Below are the code and all the weights of a small trained network. Each question names an input and a target symbol and asks about switching units off, where a switched-off unit gives its printed mean instead of its output.

import numpy as np


def w(rows, s, z=0):
    codes = np.array(rows[::2]) - 128.0
    scale = np.full(codes.shape[1], s)
    scale[-1] = z or s
    return codes * scale


def norm(h):
    return h / np.sqrt((h * h).mean(-1, keepdims=True) + 1e-5)


def f(y):
    return y / 2 * (1 + np.tanh(0.7978845608 * (y + 0.044715 * y**3)))


def softmax(a):
    e = np.exp(a - a.max(-1, keepdims=True))
    return e / e.sum(-1, keepdims=True)


def log_softmax(a):
    a = a - a.max(-1, keepdims=True)
    return a - np.log(np.exp(a).sum(-1, keepdims=True))


def net(x, mask):
    ids = ['ΓΔΘΛΣαβεηξπτψω'.index(c) for c in x.split()]
    T = len(ids)
    res = E[ids] + P[:T]
    u = 0
    for l in range(2):
        r = norm(res)
        for j in range(3):
            rows = slice(3 * j, 3 * j + 3)
            q, k, v = (r @ M[l][rows].T for M in (Q, K, V))
            z = softmax(np.where(np.tri(T) > 0, q @ k.T / 3**0.5, -1e9)) @ v
            o = O[l][rows]
            res = res + np.where(mask[u + j], z, o[:, -1]) @ o[:, :-1]
        u += 3
        y = f(norm(res) @ A[l][:, :-1].T + A[l][:, -1])
        res = res + np.where(mask[u : u + 16], y, B[l][:, -1]) @ B[l][:, :-1]
        u += 16
    return log_softmax(norm(res)[-1] @ U[:, :-1].T + U[:, -1])


Q, K, V, O, A, B = {}, {}, {}, {}, {}, {}
E = w([
[108,80,102],'Γ',
[125,70,98],'Δ',
[130,135,117],'Θ',
[131,135,118],'Λ',
[94,190,137],'Σ',
[180,126,201],'α',
[171,160,57],'β',
[119,129,139],'ε',
[125,72,94],'η',
[75,71,2],'ξ',
[148,167,103],'π',
[168,124,122],'τ',
[172,130,195],'ψ',
[156,11,119],'ω',
],0.025)
P = w([
[146,79,213],'0',
[232,3,137],'1',
[199,170,116],'2',
[180,173,122],'3',
[167,178,125],'4',
[154,183,126],'5',
[144,188,128],'6',
[133,190,130],'7',
[125,193,132],'8',
[118,194,135],'9',
],0.0051)
Q[0] = w([
[189,122,107],'0.h0',
[145,104,10],'0.h0',
[124,36,98],'0.h0',
[87,47,139],'0.h1',
[23,164,159],'0.h1',
[153,215,133],'0.h1',
[200,169,160],'0.h2',
[183,74,213],'0.h2',
[199,136,49],'0.h2',
],0.012)
K[0] = w([
[146,58,62],'0.h0',
[239,142,108],'0.h0',
[139,89,192],'0.h0',
[141,13,100],'0.h1',
[41,225,181],'0.h1',
[190,122,71],'0.h1',
[152,233,174],'0.h2',
[117,89,216],'0.h2',
[254,133,40],'0.h2',
],0.01)
V[0] = w([
[145,161,96],'0.h0',
[65,214,64],'0.h0',
[121,186,217],'0.h0',
[145,162,94],'0.h1',
[2,229,130],'0.h1',
[72,55,78],'0.h1',
[48,83,49],'0.h2',
[105,199,69],'0.h2',
[223,198,119],'0.h2',
],0.0095)
O[0] = w([
[140,155,124,169],'0.h0',
[81,178,87,108],'0.h0',
[191,179,27,65],'0.h0',
[136,1,86,169],'0.h1',
[206,129,100,13],'0.h1',
[253,107,15,105],'0.h1',
[57,103,60,88],'0.h2',
[120,73,129,163],'0.h2',
[76,94,133,254],'0.h2',
],0.0056,0.0068)
A[0] = w([
[233,203,103,75],'0.n0',
[57,164,177,169],'0.n1',
[112,229,132,153],'0.n2',
[168,162,129,76],'0.n3',
[223,139,100,131],'0.n4',
[250,72,146,82],'0.n5',
[128,134,152,108],'0.n6',
[209,114,84,174],'0.n7',
[200,117,162,166],'0.n8',
[216,120,171,2],'0.n9',
[189,114,111,88],'0.n10',
[81,49,117,200],'0.n11',
[128,147,39,92],'0.n12',
[173,96,202,100],'0.n13',
[87,160,128,120],'0.n14',
[105,116,114,122],'0.n15',
],0.014,0.0049)
B[0] = w([
[41,41,116,151],'0.n0',
[107,45,100,194],'0.n1',
[150,64,153,189],'0.n2',
[143,85,117,117],'0.n3',
[118,63,175,150],'0.n4',
[167,123,106,174],'0.n5',
[144,104,108,127],'0.n6',
[79,108,203,198],'0.n7',
[181,68,60,168],'0.n8',
[93,208,101,141],'0.n9',
[151,118,182,130],'0.n10',
[204,147,2,255],'0.n11',
[72,161,194,237],'0.n12',
[90,191,53,203],'0.n13',
[151,64,124,141],'0.n14',
[209,136,120,143],'0.n15',
],0.0065,0.0062)
Q[1] = w([
[69,81,3],'1.h0',
[57,179,96],'1.h0',
[196,147,186],'1.h0',
[64,137,135],'1.h1',
[91,185,120],'1.h1',
[86,207,187],'1.h1',
[89,152,123],'1.h2',
[145,110,244],'1.h2',
[75,139,55],'1.h2',
],0.013)
K[1] = w([
[177,150,83],'1.h0',
[91,199,203],'1.h0',
[95,254,84],'1.h0',
[76,55,117],'1.h1',
[54,168,137],'1.h1',
[119,193,211],'1.h1',
[197,110,98],'1.h2',
[59,83,113],'1.h2',
[185,129,90],'1.h2',
],0.009)
V[1] = w([
[122,97,121],'1.h0',
[131,166,201],'1.h0',
[100,86,228],'1.h0',
[121,184,88],'1.h1',
[117,254,103],'1.h1',
[6,151,74],'1.h1',
[188,133,120],'1.h2',
[131,157,171],'1.h2',
[205,184,164],'1.h2',
],0.0086)
O[1] = w([
[170,115,136,171],'1.h0',
[155,160,175,1],'1.h0',
[120,131,43,56],'1.h0',
[73,199,161,107],'1.h1',
[122,148,146,10],'1.h1',
[142,253,72,155],'1.h1',
[37,198,128,173],'1.h2',
[191,109,218,42],'1.h2',
[113,137,44,71],'1.h2',
],0.0053,0.0037)
A[1] = w([
[82,127,85,150],'1.n0',
[115,143,110,169],'1.n1',
[187,169,115,66],'1.n2',
[194,184,236,130],'1.n3',
[214,180,81,126],'1.n4',
[134,209,72,123],'1.n5',
[93,77,134,120],'1.n6',
[105,119,168,98],'1.n7',
[200,163,74,164],'1.n8',
[115,100,176,89],'1.n9',
[248,192,96,1],'1.n10',
[138,183,125,114],'1.n11',
[50,124,223,152],'1.n12',
[111,113,125,89],'1.n13',
[118,131,248,34],'1.n14',
[218,137,163,158],'1.n15',
],0.017,0.005)
B[1] = w([
[100,175,164,254],'1.n0',
[46,108,189,173],'1.n1',
[147,61,85,120],'1.n2',
[206,173,143,160],'1.n3',
[145,21,165,169],'1.n4',
[217,134,107,214],'1.n5',
[148,144,140,195],'1.n6',
[140,96,67,137],'1.n7',
[98,97,204,199],'1.n8',
[175,103,72,147],'1.n9',
[243,106,2,131],'1.n10',
[104,77,91,132],'1.n11',
[187,69,132,230],'1.n12',
[153,155,98,134],'1.n13',
[134,213,66,158],'1.n14',
[173,225,170,154],'1.n15',
],0.0088,0.0068)
U = w([
[129,142,121,86],'Γ',
[111,134,98,55],'Δ',
[130,130,144,48],'Θ',
[172,28,82,180],'Λ',
[136,143,130,81],'Σ',
[139,147,125,79],'α',
[147,165,85,167],'β',
[115,129,121,30],'ε',
[121,131,125,51],'η',
[133,139,126,61],'ξ',
[47,73,216,143],'π',
[134,166,3,159],'τ',
[58,215,109,254],'ψ',
[132,132,151,46],'ω',
],0.016,0.0068)

Each question gives the input, a string of symbols that net reads in full, and the target symbol t.
The units are the heads (3 rows each of Q, K, V and O) and the neurons (one row each of A and B). Each row of codes is followed by its name. A weight is (code - 128) times the scale printed after its matrix; where a second scale follows, it is the last column's (O, A, B and U).
mask holds one flag per unit, layer by layer, with each layer's heads first. A switched-off unit (its flag False) gives its mean, the last column of its rows in O or B, instead of its output. The means were averaged over made-up inputs and are rounded, as every weight is.
A unit's drop is (log p(t) with every unit on - log p(t) with that unit switched off) / (log p(t) with every unit on - log p(t) with every unit switched off).
The circuit of an input: a set's keep is (log p(t) with only the set's units on - log p(t) with every unit switched off) / (log p(t) with every unit on - log p(t) with every unit switched off). Starting from the 12 units with the biggest drops (on a tie, the unit counted first), units are removed one at a time, each time the one whose removal leaves the highest keep (on an exact tie, the one counted first), for as long as the keep stays at least 0.8.
units of the circuit, in order: the units of the circuit, biggest drop first
unit that matters most: the unit with the biggest drop
top k neurons: the k neurons with the biggest drops, biggest first
top k neurons in layer l: the k neurons of layer l with the biggest drops, biggest first
which heads matter: for each layer, one digit per head in row order, 1 if its drop is at least 0.15 and else 0, layers parted by /
drop when u is switched off: that unit's drop, to one decimal
input τ β β Λ Σ ε Σ, target π: which heads matter => 111 / 111
input π β ξ Σ β ω β Λ, target Λ: units of the circuit, in order => 0.n12
input β τ β β Γ β β ω Σ, target Λ: top 3 neurons => 0.n2; 0.n11; 0.n13
input Γ π Θ ε, target Λ: which heads matter => 011 / 101
input ψ β β Σ β ξ Σ, target π: which heads matter => 110 / 111
input ξ τ τ τ, target ψ: top 3 neurons => 0.n13; 0.n11; 0.n1
input ε Σ β ε ψ ω Θ, target Λ: which heads matter => 110 / 010
input Δ β τ Σ β ψ Γ ξ Σ ε, target Λ: which heads matter => 100 / 000
input Σ Σ τ τ β τ Λ, target ψ: which heads matter => 011 / 010
input τ τ β τ β Θ, target ψ: top 2 neurons in layer 1 => 1.n12; 1.n4
input β β ψ Λ Γ τ τ Γ π β, target ψ: which heads matter => 111 / 110
input β ε α Θ ψ τ τ, target π: top 3 neurons in layer 1 => 1.n8; 1.n1; 1.n4
input ξ Λ Γ τ τ π Γ τ β, target Λ: top 3 neurons => 1.n12; 0.n11; 0.n13
input τ β Θ, target ψ: top 2 neurons => 0.n8; 0.n2
input τ τ β τ, target ψ: unit that matters most => 0.n13
input ψ Δ τ Σ β Γ τ, target π: which heads matter => 110 / 000
input Γ Σ ε Σ β β Γ Γ, target ψ: which heads matter => 111 / 000
input Σ α β, target Λ: which heads matter => 000 / 001
input β Θ β ω Γ τ τ ξ, target ψ: top 2 neurons in layer 0 => 0.n12; 0.n8
input β α β β Σ β, target ψ: unit that matters most => 0.h2
input β Σ β Γ ψ Γ, target π: top 2 neurons => 0.n7; 0.n11
input Σ τ β Λ, target ψ: top 2 neurons => 1.n12; 0.n2
input τ β β, target π: drop when 0.h1 is switched off => 0.4
input ξ Γ Σ Σ β α β, target π: drop when 1.h1 is switched off => 0.2
input ω τ τ τ τ τ ξ, target ψ: drop when 1.n1 is switched off => 0.1
